[[ 77 -87 -45]
 [ 83   3 -20]
 [ 56 -59 -50]]
->
[[-45 -87  77]
 [-20   3  83]
 [-50 -59  56]]

[[ -4  -1  -1   1  -2   3  -1   0]
 [-18  -6  -5   1  -5  13  -6   0]
 [-54 -13 -14  11 -20  43 -15   6]
 [-65 -15 -17  13 -24  52 -18   8]]
->
[[  0  -1   3  -2   1  -1  -1  -4]
 [  0  -6  13  -5   1  -5  -6 -18]
 [  6 -15  43 -20  11 -14 -13 -54]
 [  8 -18  52 -24  13 -17 -15 -65]]

[[ -4 -17   4   1  -6   7  -3]
 [-70   7   8  31 -11  12  20]
 [ 39  33   9 -25  -2   0   8]
 [-34 -21   5  29 -23 -12 -17]
 [ 56  31   5 -20  13  12  10]]
->
[[ -3   7  -6   1   4 -17  -4]
 [ 20  12 -11  31   8   7 -70]
 [  8   0  -2 -25   9  33  39]
 [-17 -12 -23  29   5 -21 -34]
 [ 10  12  13 -20   5  31  56]]

[[  6  -5   4  19 -14 -19  23  29   6   3 -10   4]
 [-12  -7  10 -17  47  25 -20  43  11  38   3 -18]
 [ 12 -30 -10  18 -10  23 -14  35   9   6 -14  25]
 [ 15 -10  23 -15  67  24   5  27  25  18   5 -20]
 [-29 -24   9  19  -1  18  -7   8  33  14  23  -2]]
->
[[  4 -10   3   6  29  23 -19 -14  19   4  -5   6]
 [-18   3  38  11  43 -20  25  47 -17  10  -7 -12]
 [ 25 -14   6   9  35 -14  23 -10  18 -10 -30  12]
 [-20   5  18  25  27   5  24  67 -15  23 -10  15]
 [ -2  23  14  33   8  -7  18  -1  19   9 -24 -29]]

[[-18 -16   1 -13  71  18   0  65  85 -22  53  -7]
 [ -2  -5  -1  -5 -35 -31  21   4 -61 -10 -53   9]
 [ 36  42 -24  26 -38 -21 -16 -44 -49  76 -18  -9]]
->
[[ -7  53 -22  85  65   0  18  71 -13   1 -16 -18]
 [  9 -53 -10 -61   4  21 -31 -35  -5  -1  -5  -2]
 [ -9 -18  76 -49 -44 -16 -21 -38  26 -24  42  36]]

[[-17  77]
 [ -8 -49]
 [ -5 -42]
 [  0  51]
 [ -4 -46]
 [  0 -52]
 [ 29  36]
 [  5 -51]
 [ 20 -24]
 [ 13 -19]
 [-24  -3]]
->
[[ 77 -17]
 [-49  -8]
 [-42  -5]
 [ 51   0]
 [-46  -4]
 [-52   0]
 [ 36  29]
 [-51   5]
 [-24  20]
 [-19  13]
 [ -3 -24]]
---
[[  7 -40 -21 -46 -28   8  40]
 [ 66   8  22   7 -12  -9  26]
 [-58   0 -15   2  15   6 -29]
 [-46 -28 -29 -31  -6  12   2]
 [-65  -8 -21  -6  12   9 -27]
 [-15  42  20  48  31  -7 -46]
 [ 67  24  31  25  -2 -13  12]
 [ 64   7  20   5 -13  -9  27]]
->
[[-15  42  20  48  31  -7 -46]
 [ 67  24  31  25  -2 -13  12]
 [ 66   8  22   7 -12  -9  26]
 [ 64   7  20   5 -13  -9  27]
 [-58   0 -15   2  15   6 -29]
 [-65  -8 -21  -6  12   9 -27]
 [-46 -28 -29 -31  -6  12   2]
 [  7 -40 -21 -46 -28   8  40]]

[[-55 -27 -43]
 [ 54 -40  69]
 [-44 -34 -13]
 [-45  75 -20]
 [ 19 -48  15]]
->
[[-45  75 -20]
 [-55 -27 -43]
 [-44 -34 -13]
 [ 54 -40  69]
 [ 19 -48  15]]

[[ -7  35 -64  33  -9 -47 -10  36  44  41]
 [ 46  37  66  61  13 -47 -24  55 -48  40]]
->
[[ 46  37  66  61  13 -47 -24  55 -48  40]
 [ -7  35 -64  33  -9 -47 -10  36  44  41]]

[[-51  31 -61]
 [ 25 -14  20]
 [  2 -19 -33]
 [-35 -55  47]
 [ 31  45  72]
 [ 40 -41  31]]
->
[[ 31  45  72]
 [-51  31 -61]
 [ 25 -14  20]
 [  2 -19 -33]
 [ 40 -41  31]
 [-35 -55  47]]

[[-65  78 -75 -83  78 -60  55 -39  33  64]
 [-57 -51 -61  37  72 -18 -74  61  62 -73]
 [ 51 -46 -54  26  77  57 -75 -23 -74  77]]
->
[[-65  78 -75 -83  78 -60  55 -39  33  64]
 [ 51 -46 -54  26  77  57 -75 -23 -74  77]
 [-57 -51 -61  37  72 -18 -74  61  62 -73]]

[[ 36  16 -16  -7  -9  -8 -24  -8 -29  29]
 [  9  18 -51  14  12  29 -71  14 -55 -46]]
->
[[  9  18 -51  14  12  29 -71  14 -55 -46]
 [ 36  16 -16  -7  -9  -8 -24  -8 -29  29]]

[[ 52  50  34 -50  68  77   2]
 [ 16  18  -4  61  -8 -12  36]
 [ 11 -13 -16 -24 -13   5  86]
 [-21  22  20 -10 -22  -2  67]
 [ 14 -16 -15 -45 -22   6  49]
 [ 14 -27  10  42  -7   1 -20]]
->
[[ 52  50  34 -50  68  77   2]
 [-21  22  20 -10 -22  -2  67]
 [ 16  18  -4  61  -8 -12  36]
 [ 11 -13 -16 -24 -13   5  86]
 [ 14 -16 -15 -45 -22   6  49]
 [ 14 -27  10  42  -7   1 -20]]
